Below is a small trained network, with its code and all its weights. Each question gives an input and a target symbol and asks what happens when units are switched off, that is, made to give their printed mean instead of their output.

import numpy as np


def w(rows, s, z=0):
    codes = np.array(rows[::2]) - 128.0
    scale = np.full(codes.shape[1], s)
    scale[-1] = z or s
    return codes * scale


def f(y):
    return np.maximum(y, 0)


def softmax(a):
    e = np.exp(a - a.max(-1, keepdims=True))
    return e / e.sum(-1, keepdims=True)


def log_softmax(a):
    a = a - a.max(-1, keepdims=True)
    return a - np.log(np.exp(a).sum(-1, keepdims=True))


def net(x, mask):
    ids = ['ΓΔΞΠΨβεηφ'.index(c) for c in x.split()]
    T = len(ids)
    res = E[ids] + P[:T]
    q, k, v = (res @ M[0].T for M in (Q, K, V))
    z = softmax(np.where(np.tri(T) > 0, q @ k.T / 2**0.5, -1e9)) @ v
    res = res + np.where(mask[0], z, O[0][:, -1]) @ O[0][:, :-1]
    y = f(res @ A[0][:, :-1].T + A[0][:, -1])
    res = res + np.where(mask[1:13], y, B[0][:, -1]) @ B[0][:, :-1]
    return log_softmax(res[-1] @ U[:, :-1].T + U[:, -1])


Q, K, V, O, A, B = {}, {}, {}, {}, {}, {}
E = w([
[56,108,153,117,86,116],'Γ',
[148,101,113,84,115,118],'Δ',
[118,104,135,125,119,138],'Ξ',
[130,192,62,52,104,83],'Π',
[213,149,113,186,44,128],'Ψ',
[95,77,167,140,118,144],'β',
[79,28,95,97,81,124],'ε',
[138,168,172,44,111,82],'η',
[51,5,126,126,141,131],'φ',
],0.018)
P = w([
[74,210,125,184,114,202],'0',
[139,82,218,149,101,57],'1',
[109,194,132,9,177,155],'2',
[178,82,209,149,65,90],'3',
[111,137,68,117,226,182],'4',
[120,82,166,140,129,37],'5',
[154,156,155,86,175,254],'6',
[157,78,185,150,80,60],'7',
],0.0083)
Q[0] = w([
[84,5,158,109,133,142],'head 0',
[198,150,113,161,162,59],'head 0',
],0.011)
K[0] = w([
[156,207,130,150,124,133],'head 0',
[254,239,162,141,69,34],'head 0',
],0.0072)
V[0] = w([
[46,3,38,172,200,128],'head 0',
[189,59,127,173,23,160],'head 0',
],0.0054)
O[0] = w([
[46,1,85,76,237,80,75],'head 0',
[166,92,109,73,82,146,3],'head 0',
],0.0082,0.00049)
A[0] = w([
[126,149,156,13,160,17,180],'neuron 0',
[161,154,73,246,132,160,36],'neuron 1',
[110,100,241,58,172,192,112],'neuron 2',
[86,98,246,225,150,138,248],'neuron 3',
[169,189,158,194,188,175,1],'neuron 4',
[99,108,135,179,129,194,225],'neuron 5',
[137,49,151,121,45,73,79],'neuron 6',
[54,103,119,2,223,141,43],'neuron 7',
[51,220,120,115,225,178,9],'neuron 8',
[90,67,210,171,205,129,8],'neuron 9',
[85,11,183,123,169,99,89],'neuron 10',
[133,127,30,161,226,109,55],'neuron 11',
],0.0086,0.0059)
B[0] = w([
[141,50,194,124,164,184,248],'neuron 0',
[113,90,62,63,206,65,137],'neuron 1',
[100,161,144,190,211,205,163],'neuron 2',
[127,111,133,32,159,2,193],'neuron 3',
[158,13,146,74,127,59,129],'neuron 4',
[69,66,123,58,177,99,168],'neuron 5',
[120,143,149,53,221,251,176],'neuron 6',
[171,161,44,230,82,148,213],'neuron 7',
[113,200,48,210,228,136,148],'neuron 8',
[209,171,143,202,82,92,153],'neuron 9',
[201,173,159,124,99,208,204],'neuron 10',
[231,134,122,198,62,168,147],'neuron 11',
],0.0081,0.011)
U = w([
[226,49,169,246,147,119,84],'Γ',
[106,65,64,105,75,198,137],'Δ',
[18,86,100,112,34,81,148],'Ξ',
[144,112,181,105,95,131,2],'Π',
[189,83,165,115,165,121,115],'Ψ',
[189,37,189,83,57,116,90],'β',
[109,242,79,66,205,157,216],'ε',
[207,111,131,3,82,54,242],'η',
[197,170,225,137,141,174,26],'φ',
],0.0065,0.0037)

Each question gives the input, a string of symbols that net reads in full, and the target symbol t.
The units are the heads (2 rows each of Q, K, V and O) and the neurons (one row each of A and B). Each row of codes is followed by its name. A weight is (code - 128) times the scale printed after its matrix; where a second scale follows, it is the last column's (O, A, B and U).
mask holds one flag per unit, heads first, then neurons. A switched-off unit (its flag False) gives its mean, the last column of its rows in O or B, instead of its output. The means were averaged over made-up inputs and are rounded, as every weight is.
A unit's drop is (log p(t) with every unit on - log p(t) with that unit switched off) / (log p(t) with every unit on - log p(t) with every unit switched off).
The circuit of an input: a set's keep is (log p(t) with only the set's units on - log p(t) with every unit switched off) / (log p(t) with every unit on - log p(t) with every unit switched off). Starting from the 12 units with the biggest drops (on a tie, the unit counted first), units are removed one at a time, each time the one whose removal leaves the highest keep (on an exact tie, the one counted first), for as long as the keep stays at least 0.8.
units of the circuit, in order: the units of the circuit, biggest drop first
unit that matters most: the unit with the biggest drop
top k neurons: the k neurons with the biggest drops, biggest first
drop when u is switched off: that unit's drop, to one decimal
input Γ φ Π β φ Π Π, target Γ: units of the circuit, in order -> head 0; neuron 7; neuron 11; neuron 0
input ε Π Π Γ φ Π ε, target Γ: top 3 neurons -> neuron 7; neuron 9; neuron 11
input Ξ Π η, target φ: unit that matters most -> neuron 0
input Π ε φ Π Π, target Γ: units of the circuit, in order -> head 0; neuron 11; neuron 7; neuron 0
input Ψ Π Ψ Γ φ φ Ξ, target Γ: units of the circuit, in order -> head 0; neuron 7; neuron 9
input φ Ξ β, target Γ: top 2 neurons -> neuron 7; neuron 9
input Π ε Π, target Δ: units of the circuit, in order -> head 0; neuron 7; neuron 0
input Π Γ Π Π φ ε Γ, target Γ: units of the circuit, in order -> head 0; neuron 7; neuron 9
input Π Γ Γ Ξ, target η: units of the circuit, in order -> neuron 3; neuron 0; neuron 7
input Ξ Π Γ Ξ Γ Δ φ, target Γ: top 3 neurons -> neuron 7; neuron 9; neuron 2
input Π Π Ψ φ ε Ψ Π, target Δ: units of the circuit, in order -> head 0; neuron 7
input Π Π Π ε, target η: units of the circuit, in order -> neuron 3; head 0; neuron 0; neuron 7
input φ Ψ Δ, target Γ: units of the circuit, in order -> head 0; neuron 7; neuron 0; neuron 6
input ε Π Γ Δ Π Π Ψ, target η: drop when neuron 1 is switched off -> 0.2
input ε ε ε φ Δ Γ ε Ψ, target η: drop when neuron 0 is switched off -> 0.3
input Π Ψ Π Ξ, target η: drop when neuron 8 is switched off -> 0.0
input Δ φ β, target Γ: drop when neuron 7 is switched off -> 0.6
